Below are the code and all the weights of a small trained network. Each question names an input and a target symbol and asks about switching units off, where a switched-off unit gives its printed mean instead of its output.

import numpy as np


def w(rows, s, z=0):
    codes = np.array(rows[::2]) - 128.0
    scale = np.full(codes.shape[1], s)
    scale[-1] = z or s
    return codes * scale


def norm(h):
    return h / np.sqrt((h * h).mean(-1, keepdims=True) + 1e-5)


def softmax(a):
    e = np.exp(a - a.max(-1, keepdims=True))
    return e / e.sum(-1, keepdims=True)


def log_softmax(a):
    a = a - a.max(-1, keepdims=True)
    return a - np.log(np.exp(a).sum(-1, keepdims=True))


def net(x, mask):
    ids = ['βδεμξπ'.index(c) for c in x.split()]
    T = len(ids)
    res = E[ids] + P[:T]
    u = 0
    for l in range(3):
        r = norm(res)
        for j in range(2):
            rows = slice(4 * j, 4 * j + 4)
            q, k, v = (r @ M[l][rows].T for M in (Q, K, V))
            z = softmax(np.where(np.tri(T) > 0, q @ k.T / 4**0.5, -1e9)) @ v
            o = O[l][rows]
            res = res + np.where(mask[u + j], z, o[:, -1]) @ o[:, :-1]
        u += 2
    return log_softmax(norm(res)[-1] @ U[:, :-1].T + U[:, -1])


Q, K, V, O = {}, {}, {}, {}
E = w([
[82,173,143,118,148,145,51,32,164,69,243],'β',
[68,137,193,158,93,214,166,103,50,112,63],'δ',
[45,188,185,116,155,63,176,132,209,125,185],'ε',
[92,21,114,117,161,165,53,181,127,189,114],'μ',
[77,159,72,210,132,163,216,107,109,98,219],'ξ',
[102,161,195,131,99,131,119,159,3,131,194],'π',
],0.0044)
P = w([
[70,3,67,71,155,9,158,30,51,207,119],'0',
[91,126,150,235,96,52,114,76,124,255,165],'1',
[61,108,187,176,146,107,171,74,119,155,186],'2',
[74,151,147,196,74,100,120,109,144,207,171],'3',
[85,79,181,159,173,112,165,108,125,130,166],'4',
[94,151,151,184,79,135,108,128,139,197,155],'5',
[117,123,173,127,186,151,165,117,112,135,154],'6',
[113,166,131,149,78,153,114,140,150,149,157],'7',
[115,125,155,103,184,163,167,147,124,95,137],'8',
[122,167,125,123,75,154,124,154,151,95,152],'9',
[145,143,155,95,178,167,168,159,132,65,128],'10',
[134,198,130,133,87,165,111,168,160,90,144],'11',
[157,204,160,128,207,201,139,175,145,90,117],'12',
[132,202,136,171,81,195,99,185,217,80,153],'13',
],0.0051)
Q[0] = w([
[235,112,34,110,31,75,120,106,214,147,51],'L0H0',
[237,115,40,81,178,86,139,118,181,112,54],'L0H0',
[55,181,220,133,172,222,139,204,40,57,177],'L0H0',
[69,101,125,129,154,118,145,78,122,159,128],'L0H0',
[96,155,123,115,185,231,101,206,161,120,177],'L0H1',
[99,169,207,143,165,226,113,191,135,93,153],'L0H1',
[195,161,133,103,158,107,142,45,79,119,110],'L0H1',
[145,132,133,159,3,133,94,176,183,116,135],'L0H1',
],0.0058)
K[0] = w([
[39,90,149,116,174,50,175,3,55,191,133],'L0H0',
[62,112,115,179,34,27,141,17,96,194,149],'L0H0',
[185,206,120,107,118,194,129,206,168,66,119],'L0H0',
[64,67,132,170,125,167,77,195,170,191,151],'L0H0',
[164,137,118,96,167,221,129,224,164,105,84],'L0H1',
[109,99,150,91,167,223,103,208,165,61,169],'L0H1',
[59,43,139,135,96,85,136,70,132,145,121],'L0H1',
[214,187,166,65,253,139,195,88,76,42,154],'L0H1',
],0.0049)
V[0] = w([
[118,95,88,111,126,46,192,13,119,166,112],'L0H0',
[117,140,89,129,223,142,198,168,91,117,109],'L0H0',
[92,204,171,132,124,53,167,76,91,150,131],'L0H0',
[163,61,68,76,212,123,104,189,177,165,66],'L0H0',
[143,146,25,91,2,187,32,199,165,160,74],'L0H1',
[162,206,180,117,158,213,185,95,149,117,123],'L0H1',
[187,113,113,130,68,83,95,168,193,174,119],'L0H1',
[165,118,89,99,106,88,120,100,118,135,193],'L0H1',
],0.0029)
O[0] = w([
[62,174,87,155,185,148,81,137,129,127,90,50],'L0H0',
[150,145,119,69,74,139,163,122,137,181,133,114],'L0H0',
[75,121,90,55,147,129,89,94,119,110,167,98],'L0H0',
[199,153,182,192,169,125,123,148,146,143,122,92],'L0H0',
[1,107,153,131,62,152,107,108,141,87,208,10],'L0H1',
[141,112,142,113,174,134,140,60,81,193,138,3],'L0H1',
[62,130,136,178,94,105,122,170,87,117,153,39],'L0H1',
[133,179,93,127,167,145,109,194,131,145,141,93],'L0H1',
],0.0039,0.002)
Q[1] = w([
[19,164,84,134,152,62,146,37,149,75,127],'L1H0',
[54,210,94,133,94,106,128,67,125,97,156],'L1H0',
[137,26,145,106,174,130,134,194,90,175,94],'L1H0',
[110,26,127,65,122,212,43,209,110,156,121],'L1H0',
[44,196,110,144,202,110,195,81,104,71,143],'L1H1',
[53,220,108,132,139,40,180,60,94,74,136],'L1H1',
[208,238,156,182,90,108,182,74,119,143,119],'L1H1',
[146,2,186,113,136,183,114,230,99,164,111],'L1H1',
],0.0084)
K[1] = w([
[69,149,24,164,171,43,71,88,116,212,95],'L1H0',
[63,98,51,80,200,127,64,141,60,200,38],'L1H0',
[165,171,252,229,45,159,140,126,152,120,197],'L1H0',
[200,101,243,214,109,218,107,193,219,145,159],'L1H0',
[107,195,28,110,126,52,62,110,95,206,80],'L1H1',
[60,150,5,94,183,93,91,62,72,229,83],'L1H1',
[90,97,83,12,157,108,185,54,96,79,141],'L1H1',
[209,168,246,197,3,217,146,126,213,121,226],'L1H1',
],0.0065)
V[1] = w([
[104,169,159,81,152,82,119,180,147,156,177],'L1H0',
[148,1,122,105,133,207,105,175,188,201,114],'L1H0',
[92,253,186,148,69,72,172,68,74,62,48],'L1H0',
[148,164,81,157,88,92,159,176,89,116,199],'L1H0',
[120,170,116,155,185,155,149,59,240,83,99],'L1H1',
[123,154,209,78,128,104,8,92,136,101,133],'L1H1',
[136,138,44,169,121,192,88,91,104,47,187],'L1H1',
[121,213,132,104,156,44,198,171,165,108,127],'L1H1',
],0.0064)
O[1] = w([
[155,134,88,104,88,142,161,172,158,134,74,157],'L1H0',
[46,97,240,158,104,189,122,208,143,122,118,214],'L1H0',
[243,81,84,68,112,26,104,13,60,207,125,3],'L1H0',
[184,147,54,111,215,138,102,145,118,125,93,107],'L1H0',
[98,29,22,108,102,97,102,168,65,82,204,45],'L1H1',
[92,149,78,3,37,122,177,79,208,171,104,115],'L1H1',
[130,116,73,103,254,229,161,51,136,126,181,90],'L1H1',
[216,148,76,131,111,65,107,171,66,115,83,68],'L1H1',
],0.0064,0.0065)
Q[2] = w([
[177,182,97,144,166,58,130,120,141,96,199],'L2H0',
[119,241,93,253,124,73,150,76,129,145,171],'L2H0',
[62,144,99,224,83,57,182,64,119,107,70],'L2H0',
[179,249,120,158,113,49,160,78,115,130,200],'L2H0',
[65,173,155,187,100,155,140,172,157,44,126],'L2H1',
[182,114,179,50,97,215,125,159,50,153,193],'L2H1',
[92,191,153,184,163,151,134,201,194,87,163],'L2H1',
[123,170,248,75,29,239,209,240,46,140,122],'L2H1',
],0.0056)
K[2] = w([
[60,114,144,98,145,103,111,78,115,151,94],'L2H0',
[81,114,69,19,229,24,117,66,86,135,37],'L2H0',
[131,197,84,40,182,44,95,36,94,190,135],'L2H0',
[78,109,145,85,209,109,137,126,80,91,2],'L2H0',
[6,160,163,157,127,130,133,152,117,128,109],'L2H1',
[177,151,181,93,92,190,144,164,108,55,190],'L2H1',
[73,174,189,189,171,113,168,184,210,107,127],'L2H1',
[161,187,208,119,30,206,164,154,103,38,154],'L2H1',
],0.0063)
V[2] = w([
[143,169,143,103,143,101,146,115,55,2,133],'L2H0',
[101,92,132,70,209,111,17,149,135,104,94],'L2H0',
[164,202,146,156,104,116,178,121,134,101,211],'L2H0',
[140,160,121,142,126,106,58,153,169,206,198],'L2H0',
[145,97,87,154,142,145,161,151,85,141,59],'L2H1',
[62,128,113,102,176,95,109,107,169,111,59],'L2H1',
[76,176,159,150,98,168,205,190,142,87,144],'L2H1',
[78,202,166,179,136,116,199,120,101,81,132],'L2H1',
],0.0046)
O[2] = w([
[131,96,174,149,64,193,106,207,179,143,111,80],'L2H0',
[254,94,70,40,122,163,131,54,203,173,121,123],'L2H0',
[16,176,152,207,71,169,79,223,148,89,79,124],'L2H0',
[129,161,49,83,111,197,181,75,129,61,103,131],'L2H0',
[102,183,137,90,133,140,168,115,85,40,114,108],'L2H1',
[193,120,115,139,114,212,172,176,187,131,135,151],'L2H1',
[141,138,29,107,145,86,108,76,112,159,111,254],'L2H1',
[231,49,105,80,164,104,93,98,112,151,87,204],'L2H1',
],0.0043,0.0057)
U = w([
[69,111,23,43,102,154,186,76,168,132,221,130],'β',
[126,45,217,125,98,51,109,35,93,191,213,84],'δ',
[149,106,82,111,22,19,115,186,94,43,75,184],'ε',
[35,138,192,160,77,192,108,192,148,87,107,234],'μ',
[181,108,101,196,255,162,93,128,51,59,154,60],'ξ',
[210,228,151,101,170,156,168,65,181,185,36,6],'π',
],0.0046,0.0023)

Each question gives the input, a string of symbols that net reads in full, and the target symbol t.
The units are the heads (4 rows each of Q, K, V and O). Each row of codes is followed by its name. A weight is (code - 128) times the scale printed after its matrix; where a second scale follows, it is the last column's (O and U).
mask holds one flag per head, layer by layer. A switched-off head (its flag False) gives its mean, the last column of its rows in O, instead of its output. The means were averaged over made-up inputs and are rounded, as every weight is.
A unit's drop is (log p(t) with every unit on - log p(t) with that unit switched off) / (log p(t) with every unit on - log p(t) with every unit switched off).
The circuit of an input: a set's keep is (log p(t) with only the set's units on - log p(t) with every unit switched off) / (log p(t) with every unit on - log p(t) with every unit switched off). Starting from all 6 units, units are removed one at a time, each time the one whose removal leaves the highest keep (on an exact tie, the one counted first), for as long as the keep stays at least 0.8.
units of the circuit, in order: the units of the circuit, biggest drop first
most important unit: the unit with the biggest drop
heads that matter: for each layer, one digit per head in row order, 1 if its drop is at least 0.15 and else 0, layers parted by /
drop of u: that unit's drop, to one decimal
input μ β π β μ ε π π ξ δ, target π: most important unit => L0H1
input ξ μ π μ δ μ ξ ε π π μ ε δ, target π: heads that matter => 10 / 10 / 00
input μ μ μ μ μ μ ξ ξ ε μ δ δ, target ε: units of the circuit, in order => L1H1, L0H1, L0H0, L1H0
input β μ π δ, target β: heads that matter => 10 / 01 / 00
input π μ μ μ π μ ξ π β, target π: units of the circuit, in order => L1H0, L1H1
input β μ μ π, target β: units of the circuit, in order => L1H1, L0H0
input π μ β ξ, target π: units of the circuit, in order => L1H0, L1H1
input μ μ δ π ε ε π δ, target ε: units of the circuit, in order => L0H1, L1H1
input μ δ ξ ξ π, target δ: units of the circuit, in order => L1H0, L2H1
input μ μ ξ μ δ ε μ μ ξ δ μ μ δ, target δ: heads that matter => 11 / 10 / 00
input μ μ μ μ μ μ ξ μ, target ξ: heads that matter => 00 / 01 / 00
input ξ ξ π μ β, target ξ: units of the circuit, in order => L1H1, L1H0
input π δ ξ, target π: heads that matter => 00 / 11 / 00
input ξ β μ ξ π μ ε μ, target ε: most important unit => L1H1
input ξ π μ ε ξ, target ξ: heads that matter => 00 / 01 / 00
input μ π μ μ μ δ β β ξ μ, target δ: heads that matter => 00 / 10 / 00
input β μ π μ, target π: units of the circuit, in order => L1H0, L2H1
input δ ξ μ μ μ μ μ π β μ ε μ ξ, target δ: heads that matter => 01 / 10 / 00
input ξ μ μ β δ ε ξ μ π μ ξ ξ ε μ, target ξ: units of the circuit, in order => L1H1, L0H0
input μ π ε μ π, target π: most important unit => L1H0
input ξ ξ ε δ μ π μ, target π: heads that matter => 00 / 10 / 00
input δ β μ μ ε μ μ ε μ μ μ ξ, target δ: heads that matter => 00 / 10 / 00
input δ μ μ β ξ π ε ε μ μ ε π ε π, target ε: heads that matter => 01 / 01 / 00
input β δ ξ β μ π μ ξ δ μ ε ε, target β: units of the circuit, in order => L1H1, L1H0
input π β ε, target π: units of the circuit, in order => L1H0, L1H1
input μ ξ β μ π, target ξ: units of the circuit, in order => L1H1, L1H0, L0H0
input ε β π μ μ ε π β π ε π μ ε, target ε: units of the circuit, in order => L1H1, L1H0
input δ β μ μ μ π μ μ π ξ μ π, target π: most important unit => L0H0
input μ δ ξ μ β δ ξ π μ δ, target ξ: heads that matter => 11 / 01 / 00
input μ μ π μ π μ μ β π μ, target β: drop of L1H1 => 0.9
